Below are the code and all the weights of a small trained network. Each question names an input and a class and asks about switching units off, where a switched-off unit gives its printed mean instead of its output.

import numpy as np


def w(rows, s, z=0):
    codes = np.array(rows[::2]) - 128.0
    scale = np.full(codes.shape[1], s)
    scale[-1] = z or s
    return codes * scale


def f(y):
    return np.maximum(y, 0)


def log_softmax(a):
    a = a - a.max(-1, keepdims=True)
    return a - np.log(np.exp(a).sum(-1, keepdims=True))


def net(x, mask):
    res = np.array(x, float).reshape(1, 7) / 4 @ E
    y = f(res @ A[0][:, :-1].T + A[0][:, -1])
    res = res + np.where(mask, y, B[0][:, -1]) @ B[0][:, :-1]
    return log_softmax(res[-1] @ U[:, :-1].T + U[:, -1])


A, B = {}, {}
E = w([
[121,125,130,126,122,122,138,138],'x0',
[53,202,167,142,230,222,62,246],'x1',
[128,136,133,125,129,139,128,116],'x2',
[54,2,64,31,134,160,92,93],'x3',
[193,182,216,29,137,2,32,147],'x4',
[102,129,120,136,124,108,122,126],'x5',
[114,133,138,126,127,123,136,123],'x6',
],0.0096)
A[0] = w([
[130,177,138,254,125,151,225,113,147],'neuron 1',
[94,65,79,149,126,175,191,85,36],'neuron 2',
[51,190,112,114,215,134,82,228,223],'neuron 3',
[31,94,113,99,195,187,75,157,196],'neuron 4',
[131,156,104,161,130,146,173,166,56],'neuron 5',
[122,111,148,173,95,161,143,132,22],'neuron 6',
[149,52,108,144,58,79,182,60,247],'neuron 7',
[201,192,166,152,70,49,118,149,147],'neuron 8',
[77,34,106,73,187,162,134,140,255],'neuron 9',
[107,104,153,35,170,99,83,111,96],'neuron 10',
[94,119,147,17,107,60,87,96,189],'neuron 11',
],0.0094,0.0048)
B[0] = w([
[215,113,30,2,5,187,7,153,229],'neuron 1',
[65,44,36,109,200,133,118,93,198],'neuron 2',
[126,192,205,132,128,193,97,244,250],'neuron 3',
[102,133,70,174,119,186,167,176,226],'neuron 4',
[215,210,81,135,71,216,130,184,160],'neuron 5',
[176,219,173,141,131,161,171,185,147],'neuron 6',
[137,24,73,93,91,108,85,53,246],'neuron 7',
[253,155,212,160,125,53,175,72,207],'neuron 8',
[64,43,33,126,147,166,147,151,220],'neuron 9',
[185,173,150,50,93,144,22,203,190],'neuron 10',
[209,59,96,166,50,137,81,74,216],'neuron 11',
],0.0082,0.016)
U = w([
[164,104,78,68,16,83,91,88,249],'0',
[142,171,139,71,114,181,35,204,205],'1',
[62,45,69,119,129,73,157,44,3],'2',
[10,108,118,186,196,186,206,184,21],'3',
[191,125,175,222,63,8,184,22,13],'4',
[149,255,250,144,236,95,73,195,62],'5',
],0.0089,0.0042)

Each question gives the input, the list of numbers given to net, and the class t.
The units are the neurons (one row each of A and B). Each row of codes is followed by its name. A weight is (code - 128) times the scale printed after its matrix; where a second scale follows, it is the last column's (A, B and U).
mask holds one flag per neuron, in row order. A switched-off neuron (its flag False) gives its mean, the last column of its row in B, instead of its output. The means were averaged over made-up inputs and are rounded, as every weight is.
A unit's drop is (log p(t) with every unit on - log p(t) with that unit switched off) / (log p(t) with every unit on - log p(t) with every unit switched off).
The circuit of an input: a set's keep is (log p(t) with only the set's units on - log p(t) with every unit switched off) / (log p(t) with every unit on - log p(t) with every unit switched off). Starting from all 11 units, units are removed one at a time, each time the one whose removal leaves the highest keep (on an exact tie, the one counted first), for as long as the keep stays at least 0.8.
circuit, biggest first: the units of the circuit, biggest drop first
unit that matters most: the unit with the biggest drop
k most important neurons: the k neurons with the biggest drops, biggest first
drop when u is switched off: that unit's drop, to one decimal
input [-8,-7,-4,0,7,0,-3], class 4: circuit, biggest first -> neuron 8; neuron 1
input [2,4,1,-8,1,-6,-6], class 5: unit that matters most -> neuron 8
input [-6,6,-3,0,5,7,-5], class 5: circuit, biggest first -> neuron 1; neuron 7
input [3,-7,6,6,0,6,-1], class 2: 2 most important neurons -> neuron 1; neuron 2
input [4,-4,3,0,2,8,7], class 4: circuit, biggest first -> neuron 1; neuron 9; neuron 8
input [-7,1,4,4,0,-2,-3], class 3: circuit, biggest first -> neuron 1; neuron 7; neuron 9
input [-6,-5,4,1,0,-4,6], class 2: 3 most important neurons -> neuron 1; neuron 10; neuron 3
input [-1,-8,7,-2,1,-7,-3], class 4: 2 most important neurons -> neuron 8; neuron 1
input [-8,6,7,1,-6,-4,-7], class 3: 3 most important neurons -> neuron 4; neuron 10; neuron 9
input [7,1,3,-2,1,-1,5], class 5: 2 most important neurons -> neuron 7; neuron 1
input [-8,-3,6,4,0,6,-3], class 2: drop when neuron 1 is switched off -> 0.5
input [-5,-2,5,6,-6,-6,-8], class 2: drop when neuron 7 is switched off -> 0.0
input [-4,-1,2,0,2,-4,1], class 4: drop when neuron 1 is switched off -> 0.5
input [-2,-4,4,8,-1,6,6], class 2: most important neuron -> neuron 1
